Below are the code and all the weights of a small trained network. Each question names an input and a class and asks about switching units off, where a switched-off unit gives its printed mean instead of its output.

import numpy as np


def w(rows, s, z=0):
    codes = np.array(rows[::2]) - 128.0
    scale = np.full(codes.shape[1], s)
    scale[-1] = z or s
    return codes * scale


def norm(h):
    return h / np.sqrt((h * h).mean(-1, keepdims=True) + 1e-5)


def f(y):
    return np.maximum(y, 0)


def log_softmax(a):
    a = a - a.max(-1, keepdims=True)
    return a - np.log(np.exp(a).sum(-1, keepdims=True))


def net(x, mask):
    res = np.array(x, float).reshape(1, 4) / 4 @ E
    u = 0
    for l in range(4):
        y = f(norm(res) @ A[l][:, :-1].T + A[l][:, -1])
        res = res + np.where(mask[u : u + 8], y, B[l][:, -1]) @ B[l][:, :-1]
        u += 8
    return log_softmax(norm(res)[-1] @ U[:, :-1].T + U[:, -1])


A, B = {}, {}
E = w([
[94,119,170,117,144,73,140,180,90,77,174,126],'x0',
[156,101,239,121,117,104,131,105,139,214,140,116],'x1',
[138,77,115,123,95,126,107,214,125,165,118,156],'x2',
[96,136,140,253,136,193,139,142,80,186,162,126],'x3',
],0.0029)
A[0] = w([
[74,114,200,121,147,59,150,187,104,98,162,128,51],'L0N0',
[214,169,94,140,150,151,96,120,99,187,109,112,4],'L0N1',
[123,166,94,122,189,154,145,131,147,152,30,173,94],'L0N2',
[192,151,166,113,102,144,165,98,155,158,128,124,90],'L0N3',
[118,125,167,134,122,123,152,106,124,233,167,170,190],'L0N4',
[67,120,113,110,163,142,173,199,90,71,148,88,122],'L0N5',
[75,69,99,108,93,146,2,252,123,160,116,176,75],'L0N6',
[140,94,158,146,80,105,107,194,159,164,101,214,43],'L0N7',
],0.0027,0.0013)
B[0] = w([
[156,167,109,117,87,125,88,84,82,170,144,187,213],'L0N0',
[113,112,168,110,31,114,126,105,126,109,134,201,161],'L0N1',
[182,125,73,134,104,155,81,161,97,144,203,139,183],'L0N2',
[83,93,158,142,132,144,81,135,143,26,73,122,183],'L0N3',
[134,61,46,156,162,111,108,131,118,67,145,131,236],'L0N4',
[190,145,119,164,69,106,80,109,116,115,158,208,201],'L0N5',
[189,154,156,99,142,171,254,143,118,81,88,126,250],'L0N6',
[155,134,155,111,107,145,180,136,99,65,80,60,200],'L0N7',
],0.0035,0.0024)
A[1] = w([
[70,248,152,141,201,124,132,2,128,89,166,118,89],'L1N0',
[56,72,111,176,154,144,142,148,96,181,165,131,1],'L1N1',
[207,124,125,130,98,105,129,86,109,92,126,178,129],'L1N2',
[143,83,252,112,139,108,164,92,179,214,182,58,15],'L1N3',
[98,174,152,131,134,113,126,177,79,160,134,170,168],'L1N4',
[181,97,196,164,145,58,97,141,99,174,115,125,16],'L1N5',
[171,75,86,64,130,15,111,166,149,125,112,86,52],'L1N6',
[146,189,66,177,141,177,141,138,94,74,152,144,7],'L1N7',
],0.0031,0.00055)
B[1] = w([
[213,72,149,75,95,136,226,235,77,137,92,134,251],'L1N0',
[74,191,186,72,145,143,127,121,170,175,112,141,180],'L1N1',
[76,99,94,149,144,201,71,129,91,157,193,45,232],'L1N2',
[79,91,2,151,155,159,81,178,104,53,71,67,212],'L1N3',
[182,91,173,107,129,60,124,91,88,195,167,192,172],'L1N4',
[77,105,31,150,192,152,90,108,87,42,119,103,194],'L1N5',
[84,185,140,140,186,154,130,98,155,220,128,125,225],'L1N6',
[85,75,150,156,155,100,91,193,198,119,82,130,248],'L1N7',
],0.0035,0.0028)
A[2] = w([
[83,76,168,208,116,121,158,95,91,150,105,134,69],'L2N0',
[127,140,158,119,108,124,125,106,87,153,176,142,15],'L2N1',
[161,124,81,157,73,148,108,90,182,104,87,162,57],'L2N2',
[119,177,132,57,131,129,95,123,153,154,120,130,17],'L2N3',
[211,134,139,137,99,113,253,132,88,105,80,77,201],'L2N4',
[127,143,145,140,168,146,171,165,115,188,140,112,44],'L2N5',
[121,111,107,173,126,139,137,155,93,142,141,134,253],'L2N6',
[163,142,117,148,54,189,108,89,166,166,115,157,51],'L2N7',
],0.0038,0.00052)
B[2] = w([
[85,141,156,56,120,144,144,116,179,137,122,92,201],'L2N0',
[150,161,52,186,97,83,81,195,141,95,174,117,150],'L2N1',
[172,148,221,202,125,62,146,61,3,70,129,112,200],'L2N2',
[66,204,165,135,103,192,137,92,176,140,188,237,171],'L2N3',
[214,52,49,70,131,234,215,181,103,204,83,227,252],'L2N4',
[148,176,123,87,140,151,138,122,152,199,98,114,174],'L2N5',
[86,202,140,17,131,142,136,56,241,105,95,97,231],'L2N6',
[204,130,173,88,85,3,117,127,75,140,220,68,183],'L2N7',
],0.003,0.0031)
A[3] = w([
[132,113,47,214,149,105,94,159,192,14,94,173,113],'L3N0',
[76,206,132,77,145,158,126,105,234,173,158,143,107],'L3N1',
[113,160,118,140,143,48,131,172,64,114,192,187,91],'L3N2',
[57,126,152,173,149,186,113,115,118,134,120,88,102],'L3N3',
[70,154,200,158,111,147,148,168,138,205,122,105,219],'L3N4',
[127,135,103,71,106,148,92,114,155,94,94,109,39],'L3N5',
[145,135,101,4,137,84,134,103,132,102,130,151,254],'L3N6',
[203,131,77,166,15,90,93,58,126,156,110,127,113],'L3N7',
],0.0032,0.00041)
B[3] = w([
[69,23,178,82,189,115,77,59,124,192,79,65,213],'L3N0',
[106,182,160,221,155,50,117,126,200,117,188,246,203],'L3N1',
[220,148,135,144,50,154,117,39,125,155,160,10,189],'L3N2',
[116,135,101,94,112,40,92,152,160,97,118,168,180],'L3N3',
[149,174,93,126,152,109,164,112,167,89,107,230,187],'L3N4',
[62,128,137,147,154,120,149,178,160,130,147,175,194],'L3N5',
[126,177,151,253,106,154,156,138,147,192,121,160,254],'L3N6',
[125,139,158,112,99,84,117,167,78,87,248,91,191],'L3N7',
],0.0038,0.0029)
U = w([
[199,84,87,68,137,234,253,200,107,150,61,151,249],'0',
[70,233,139,197,154,94,120,132,231,150,146,230,121],'1',
[23,11,85,122,208,122,21,118,123,90,67,40,57],'2',
[207,151,145,166,25,95,73,99,39,118,236,61,66],'3',
],0.0067,0.0014)

Each question gives the input, the list of numbers given to net, and the class t.
The units are the neurons (one row each of A and B). Each row of codes is followed by its name. A weight is (code - 128) times the scale printed after its matrix; where a second scale follows, it is the last column's (A, B and U).
mask holds one flag per neuron, layer by layer. A switched-off neuron (its flag False) gives its mean, the last column of its row in B, instead of its output. The means were averaged over made-up inputs and are rounded, as every weight is.
A unit's drop is (log p(t) with every unit on - log p(t) with that unit switched off) / (log p(t) with every unit on - log p(t) with every unit switched off).
The circuit of an input: a set's keep is (log p(t) with only the set's units on - log p(t) with every unit switched off) / (log p(t) with every unit on - log p(t) with every unit switched off). Starting from the 12 units with the biggest drops (on a tie, the unit counted first), units are removed one at a time, each time the one whose removal leaves the highest keep (on an exact tie, the one counted first), for as long as the keep stays at least 0.8.
circuit, biggest first: the units of the circuit, biggest drop first
most important unit: the unit with the biggest drop
top k neurons: the k neurons with the biggest drops, biggest first
k most important neurons of layer l: the k neurons of layer l with the biggest drops, biggest first
input [-8,-7,-2,5], class 3: most important unit => L2N7
input [6,1,5,3], class 3: top 3 neurons => (L0N0, L0N5, L1N0)
input [8,7,-8,-4], class 0: circuit, biggest first => (L1N0, L2N4)
input [8,4,-8,5], class 0: top 2 neurons => (L1N0, L2N4)
input [-8,-8,-5,-2], class 2: circuit, biggest first => (L1N7, L3N0)
input [-7,3,-5,5], class 3: circuit, biggest first => (L2N7, L3N7)
input [-5,-5,4,-3], class 2: circuit, biggest first => (L3N0, L2N4)
input [-2,3,4,-5], class 1: top 4 neurons => (L1N6, L1N0, L2N3, L3N1)
input [8,-1,5,-3], class 3: circuit, biggest first => (L0N0, L3N2)
input [5,0,-7,-6], class 0: top 2 neurons => (L1N0, L2N4)
input [7,-7,1,-8], class 1: top 2 neurons => (L1N6, L3N6)
input [5,7,-2,6], class 2: top 4 neurons => (L1N3, L1N5, L0N4, L1N6)
input [8,-8,3,4], class 2: 3 most important neurons of layer 2 => (L2N7, L2N2, L2N6)
input [5,-7,-4,4], class 2: circuit, biggest first => (L3N0)
input [-3,-3,1,3], class 1: 2 most important neurons of layer 1 => (L1N7, L1N3)
input [-8,-7,2,8], class 1: 2 most important neurons of layer 1 => (L1N1, L1N3)
input [8,-2,-7,-7], class 3: 3 most important neurons of layer 3 => (L3N2, L3N4, L3N1)
input [3,8,6,-5], class 2: circuit, biggest first => (L1N3, L1N5)
input [4,2,5,-7], class 1: top 2 neurons => (L1N6, L1N0)
input [-4,6,5,-2], class 2: most important neuron of layer 1 => (L1N0)
input [-8,6,7,-2], class 3: top 3 neurons => (L1N0, L2N7, L3N7)
input [-1,5,-5,1], class 0: top 3 neurons => (L1N0, L2N4, L1N7)
input [-2,6,4,5], class 2: 4 most important neurons of layer 1 => (L1N3, L1N5, L1N6, L1N0)
input [-3,7,-8,-3], class 0: top 3 neurons => (L1N0, L2N4, L1N7)
